[-23  39   0   3  -1 -51] | -1
[-30  29   2  -6 -54  -7] | -54
[  7  15 -22  -4  -4 -50] | -4
[ 20  15  17 -48  14 -34] | 14
[ 35  50  58 -12 -13 -23] | -13
[54 11 56 57 39 47] | 39
[ -4   1 -10 -22  11  56] | 11
[ 12  36  53 -46 -45  27] | -45
[ 32  46 -10 -51 -14  45] | -14
---
[[ 25  12  47   3 -28]
 [ -7  12  27   3 -59]
 [ -7  37  27   8 -57]]	-57

[[-19  16  10  38  -7 -19]
 [ -4 -17 -17  26  23 -11]
 [ 18  49  45  37 -28  15]]	15

[[-17 -34 -30  41 -19 -48   7]
 [ 38 -19 -39  25  29 -47  -7]
 [ 34 -32  26 -31  37 -22  14]]	14

[[ 17   4  26 -10  -5 -15   7]
 [ -3  -2 -18   3  -1   7   1]
 [ -3   4  45  14  -7  -4 -11]]	-11

[[  0 -58   3  -1  -1]
 [  0 -50   0   0   2]
 [  1 -25  -2   0   1]]	1

[[-13 -11  55 -33]
 [-11  50 -34 -46]
 [ -1  24 -53  -4]]	-4
---
array([  6, -17,  42,  16, -37, -12, -22]) >> -17

array([[  6,  30,  12,  -9, -32],
       [ 23,   7, -27,  13, -33],
       [  8,  37,  33,   3, -19]]) >> 37

array([[537, 737, 485, 839, 799, 815],
       [806, 449, 391, 514, 528, 998],
       [209, 631, 314, 712, 651, 568]]) >> 631

array([[  5,  38, -45, -39],
       [  4, -15,  11,  31]]) >> -15

array([295, 982, 532, 791, 194, 449]) >> 982

array([5, 1, 6, 1, 3, 7]) >> 1

array([[ 67,  79, 218, 204, 201, 242,  65],
       [202,  76,  68, 216, 192,  85, 210],
       [ 58, 193,  98,  70,  96, 199, 187]]) >> 193

array([[ 97, 140, 113, 199,  63,   9,   2],
       [115,  30, 124,  21, 146, 186, 202]]) >> 30

array([-39,   4, -37,  19,  32,  47]) >> 4
---
[[-15  27 -26 -15]
 [-21  -3 -43 -16]]
-43

[[3592 6626 1958 4211 4692]
 [4687 3848 3169 5669 3964]
 [4640 4067 7967 3249 5567]]
5669

[[  2   2  -9  38]
 [ 20  19  26 -32]
 [ 28  27   4  47]]
26

[[2547 9185 4246 6055 6405]
 [2913 5990 8363 6856 4262]
 [3766 6147 7488 2295 1800]]
6856

[[ 34  10 -36  49]
 [ 34  10   4   4]]
4

[[ 248 -446  347  663]
 [-987 -319  858  830]]
858

[[136  81 180 104 106 143]
 [ 63 131 145  57 199 207]
 [143 123  54 106 113 114]]
199
---
[ 30 -28 -15 -33 -48   5]	30, 5

[  7 -25 -57 -14 -63]	7, -14

[-53 -13 -19  49   7  20]	49, 20

[ -4   1 -11 -47]	1, -4

[[-35 -41  24  18 -17  11  29]
 [-50 -35  25  23  32  22 -13]]	32, 29

[-48  26  -6  24  -7]	26, 24

[[ 11  -2   3  21 -29 -21  52]
 [-32   0 -24 -33 -10   3   9]]	52, 21

[ 20  59 -24   9 -34 -40  -3]	59, 20
---
[[3218, 7589, 4167, 6009, 4320],
 [3063, 5184, 6074, 8002, 6226]] ⇒ 3218

[641, 862, 727, 991, 223, 782, 479] ⇒ 641

[29, -11, -20, -34] ⇒ 29

[3201, 8674, 2162, 7790, 4697, 1802] ⇒ 3201

[37, 941, -221, 732, -821] ⇒ 37

[879, -583, 987, -790, 925, -749] ⇒ 879

[11, 23, 82, 23, 65, 44] ⇒ 11

[518, -283, 224, 382, -344, -193, -989] ⇒ 518
---
[[658, 578, 233, 753, 538], [198, 404, 341, 334, 540], [392, 308, 522, 586, 772]] Answer: 341
[[196, 183, 159, 54, 138, 187], [185, 172, 113, 213, 63, 160], [154, 183, 158, 243, 153, 164]] Answer: 213
[[368, 75, 596, 895, 588], [751, 945, 621, 370, 550], [738, 391, 739, 848, 844]] Answer: 621
[[221, 1, 31, 18, 46], [12, 54, 74, 84, 98], [137, 67, 108, 84, 108]] Answer: 74
[[3, 2, 3, 2], [3, 2, 6, 4], [7, 7, 0, 4]] Answer: 2
[[-215, 313, -334, -704, -441, -573, -960], [-455, 320, 566, 750, -820, 653, 329], [103, -813, -700, -359, 257, -482, 196]] Answer: -820
[[68, 59, 111, 179, 229, 67], [234, 245, 131, 174, 177, 143], [110, 97, 211, 234, 249, 193]] Answer: 174
---
[[  7   7 -26  -8 -13   2]
 [-10  22 -18  -7 -37   9]
 [  1  38  49  31  -4  23]] Answer: -13

[[-10  -5  15  39  41]
 [ -8  20  63 -15 -14]
 [-29 -17   8  50  -5]] Answer: 39

[[-20 -26 -35  51 -55]
 [ 19 -14  25  -2  37]
 [-21  39  10 -17  33]] Answer: 51

[[-32  25 -12 -40  22]
 [ -4  -8   6   1  13]
 [  4  45  45  38  20]] Answer: -40

[[-29 -18  -2  -5 -35 -33]
 [ 21 -19  23 -19 -36   0]
 [ 35 -16  20   4  51  40]] Answer: -35

[[ 22  36  36 -10 -10]
 [-18  35 -13 -17   1]
 [  8  16  11 -46   3]] Answer: -10

[[-44  12 -40  60  44]
 [ 36  29  57  11   0]
 [-11  49  39  23  36]] Answer: 60

[[-20  -6  50 -36  -5]
 [  6  44   8  20  26]
 [ -8  -6  25 -11  13]] Answer: -36

[[ 51   2 -11  -8  22   9  -4]
 [ 47  -1 -10  -4  17  14  -7]
 [ 52   2 -11  -8  22  10  -4]] Answer: 9
---
[[5, -42, -28, 8, 22, -39, 47], [12, 3, -11, -2, -21, -21, -24], [16, -27, 15, 9, 11, 2, 33]] out -28
[57, -35, 6, 31, -4, 23, -52] out 6
[[50, -15, -42, -35, -33], [52, 9, -9, -20, 3], [59, -26, -43, -52, -62]] out -42
[14, -1, 39, 50, -25, 2] out 39
[1, 1, 60, 9, 2] out 60
[-48, -21, -58, 4, 26, 51] out -58
[-26, -12, 51, 20] out 51
[[18, 16, -25, 10], [-10, -15, -31, -46]] out -25
---
  1   31  -30    8   17
-11   52  -40   20    0
 24  -54  -51  -31   14
-> -51

  5  -21   -4   -7
 35    3    8   23
-46   -3   26   20
-> 26

 15    4    7  -12  -21
 -8  -22   -1  -21    1
 -2  -46   -7   42   -1
-> -7

 29   30  -51   17
 45   17  -52  -36
-13    6   46   32
-> 46

-40  -16   19   37  -47   17
-36   37   45   30   29  -30
  3   -7  -36  -19   47  -44
-> -36

-14   10  -22   38  -32  -11   10
 -1   14  -20   46  -37   -6   14
-10    6  -20   44  -21  -16    6
-> -20
---
((7787, 5367, 1721, 5367), (3893, 4757, 2502, 4757), (4729, 4178, 4093, 4178)) gives 3893
((4990, 3726, 2782, 3700, 9464, 2759, 3706), (4356, 4647, 2092, 3293, 9348, 2517, 2424), (3995, 6011, 2690, 3767, 7399, 3450, 2112)) gives 9464
((-39, -81, -383, -87, 248, -100), (-310, -36, 636, -58, -612, -23)) gives 248
(1, -2, -25, 26, -29, -17) gives -29
((60, 70, 25, 12, 51, 47), (55, 71, 62, 92, 34, 25), (63, 54, 39, 22, 48, 37)) gives 51
(56, 48, 129, 816, 690, 449) gives 690
(35, 78, 61, 23, 43, 49) gives 43
---
[[-23 -27 -38 -54 -37]
 [-23  -6 -24 -53 -42]] => -27

[51 13 31 24  5 14] => 13

[-14 -11  -1 -53  25] => -11

[-12 -62  38  18] => -62

[-30 -48  -6  48   7 -26] => -48

[-27  -3 -42 -61] => -3
